Below is a small trained network, with its code and all its weights. Each question gives an input and a target symbol and asks what happens when units are switched off, that is, made to give their printed mean instead of their output.

import numpy as np


def w(rows, s, z=0):
    codes = np.array(rows[::2]) - 128.0
    scale = np.full(codes.shape[1], s)
    scale[-1] = z or s
    return codes * scale


def norm(h):
    return h / np.sqrt((h * h).mean(-1, keepdims=True) + 1e-5)


def f(y):
    return np.maximum(y, 0)


def softmax(a):
    e = np.exp(a - a.max(-1, keepdims=True))
    return e / e.sum(-1, keepdims=True)


def log_softmax(a):
    a = a - a.max(-1, keepdims=True)
    return a - np.log(np.exp(a).sum(-1, keepdims=True))


def net(x, mask):
    ids = ['ΓΛΦΨαβεζθξσ'.index(c) for c in x.split()]
    T = len(ids)
    res = E[ids] + P[:T]
    r = norm(res)
    for j in range(3):
        rows = slice(2 * j, 2 * j + 2)
        q, k, v = (r @ M[0][rows].T for M in (Q, K, V))
        z = softmax(np.where(np.tri(T) > 0, q @ k.T / 2**0.5, -1e9)) @ v
        o = O[0][rows]
        res = res + np.where(mask[j], z, o[:, -1]) @ o[:, :-1]
    y = f(norm(res) @ A[0][:, :-1].T + A[0][:, -1])
    res = res + np.where(mask[3:15], y, B[0][:, -1]) @ B[0][:, :-1]
    return log_softmax(norm(res)[-1] @ U[:, :-1].T + U[:, -1])


Q, K, V, O, A, B = {}, {}, {}, {}, {}, {}
E = w([
[140,193,49,170],'Γ',
[188,65,116,165],'Λ',
[191,79,91,142],'Φ',
[164,151,168,193],'Ψ',
[153,66,186,95],'α',
[175,180,165,167],'β',
[160,89,96,99],'ε',
[63,81,114,236],'ζ',
[174,77,60,93],'θ',
[221,139,113,107],'ξ',
[255,130,127,134],'σ',
],0.02)
P = w([
[206,125,117,95],'0',
[253,201,236,236],'1',
[220,175,213,193],'2',
[211,166,182,154],'3',
[178,174,182,149],'4',
[180,157,161,128],'5',
[173,149,145,124],'6',
[167,143,123,99],'7',
[152,135,103,95],'8',
[134,119,94,70],'9',
[118,138,97,80],'10',
[108,101,89,67],'11',
[101,91,104,109],'12',
[166,105,118,128],'13',
],0.0061)
Q[0] = w([
[67,122,223,72],'head 0',
[251,146,127,88],'head 0',
[173,114,95,177],'head 1',
[170,191,88,128],'head 1',
[107,157,142,100],'head 2',
[221,111,122,145],'head 2',
],0.021)
K[0] = w([
[137,96,226,11],'head 0',
[3,151,86,84],'head 0',
[73,132,44,175],'head 1',
[79,155,141,88],'head 1',
[154,215,109,131],'head 2',
[34,79,165,90],'head 2',
],0.017)
V[0] = w([
[181,188,74,138],'head 0',
[128,172,44,196],'head 0',
[140,204,70,160],'head 1',
[174,109,212,44],'head 1',
[61,138,197,129],'head 2',
[103,67,253,40],'head 2',
],0.017)
O[0] = w([
[161,175,99,125,203],'head 0',
[82,153,34,135,251],'head 0',
[125,193,61,139,200],'head 1',
[249,114,166,151,1],'head 1',
[132,122,197,172,69],'head 2',
[158,161,248,73,151],'head 2',
],0.014,0.0091)
A[0] = w([
[28,165,148,99,208],'neuron 0',
[136,181,210,100,109],'neuron 1',
[205,53,109,137,95],'neuron 2',
[239,21,164,152,103],'neuron 3',
[38,63,151,77,185],'neuron 4',
[169,199,159,63,174],'neuron 5',
[148,146,254,84,18],'neuron 6',
[134,73,63,225,251],'neuron 7',
[117,161,146,239,9],'neuron 8',
[113,196,85,84,236],'neuron 9',
[144,105,113,10,130],'neuron 10',
[93,84,73,244,155],'neuron 11',
],0.012,0.0023)
B[0] = w([
[40,104,187,134,227],'neuron 0',
[135,98,213,109,175],'neuron 1',
[79,118,103,62,160],'neuron 2',
[82,245,99,99,173],'neuron 3',
[96,77,231,121,183],'neuron 4',
[137,206,144,159,186],'neuron 5',
[178,132,254,153,185],'neuron 6',
[157,49,204,86,250],'neuron 7',
[142,55,84,164,139],'neuron 8',
[151,126,159,195,255],'neuron 9',
[135,100,188,176,163],'neuron 10',
[45,148,179,111,245],'neuron 11',
],0.019,0.0085)
U = w([
[73,200,29,169,101],'Γ',
[99,131,107,3,109],'Λ',
[140,75,82,106,148],'Φ',
[156,43,120,234,74],'Ψ',
[135,180,203,115,119],'α',
[163,118,95,242,254],'β',
[109,183,104,58,95],'ε',
[35,73,131,178,118],'ζ',
[144,77,76,131,118],'θ',
[150,140,83,131,112],'ξ',
[148,142,81,115,106],'σ',
],0.012,0.0047)

Each question gives the input, a string of symbols that net reads in full, and the target symbol t.
The units are the heads (2 rows each of Q, K, V and O) and the neurons (one row each of A and B). Each row of codes is followed by its name. A weight is (code - 128) times the scale printed after its matrix; where a second scale follows, it is the last column's (O, A, B and U).
mask holds one flag per unit, heads first, then neurons. A switched-off unit (its flag False) gives its mean, the last column of its rows in O or B, instead of its output. The means were averaged over made-up inputs and are rounded, as every weight is.
A unit's drop is (log p(t) with every unit on - log p(t) with that unit switched off) / (log p(t) with every unit on - log p(t) with every unit switched off).
The circuit of an input: a set's keep is (log p(t) with only the set's units on - log p(t) with every unit switched off) / (log p(t) with every unit on - log p(t) with every unit switched off). Starting from the 12 units with the biggest drops (on a tie, the unit counted first), units are removed one at a time, each time the one whose removal leaves the highest keep (on an exact tie, the one counted first), for as long as the keep stays at least 0.8.
units of the circuit, in order: the units of the circuit, biggest drop first
unit that matters most: the unit with the biggest drop
k most important neurons: the k neurons with the biggest drops, biggest first
which heads matter: for each layer, one digit per head in row order, 1 if its drop is at least 0.15 and else 0, layers parted by /
drop when u is switched off: that unit's drop, to one decimal
input θ Ψ Λ Λ β σ ζ Γ Λ ε ε, target Γ: unit that matters most -> head 0
input β Γ β σ Ψ, target Γ: units of the circuit, in order -> head 0; head 1
input β β Γ Φ Λ β Ψ ξ, target Γ: which heads matter -> 000
input ξ β Φ ξ Λ α Γ Γ, target Γ: which heads matter -> 000
input σ ξ ξ ξ Λ, target Λ: which heads matter -> 011
input β β Ψ β ζ Γ, target Γ: which heads matter -> 100
input α Γ Λ ξ β Φ ζ ξ, target ζ: which heads matter -> 110
input β Λ Γ ξ ε Ψ σ ε Φ Λ, target Γ: which heads matter -> 000
input ξ ζ σ Φ Γ Ψ β Ψ θ, target Γ: which heads matter -> 100
input β Φ β Ψ, target Ψ: 2 most important neurons -> neuron 7; neuron 8
input β Λ θ Λ, target Λ: which heads matter -> 111
input θ α Γ ε β β σ Λ ξ σ ε β Φ, target Γ: which heads matter -> 100
input Λ Ψ θ Ψ, target Ψ: 2 most important neurons -> neuron 0; neuron 7
input β θ Γ θ, target Γ: which heads matter -> 000
input α Λ Ψ α Γ ζ β Γ β β β ξ, target Γ: which heads matter -> 110
input ξ α Φ Λ Λ Λ Ψ β σ Λ Φ ξ ξ Φ, target α: drop when head 2 is switched off -> 2.2
input ε Ψ α σ Φ ζ Λ Λ ε Γ Ψ, target Γ: drop when head 0 is switched off -> 0.3
input β Φ ε Ψ, target β: drop when neuron 0 is switched off -> 0.1
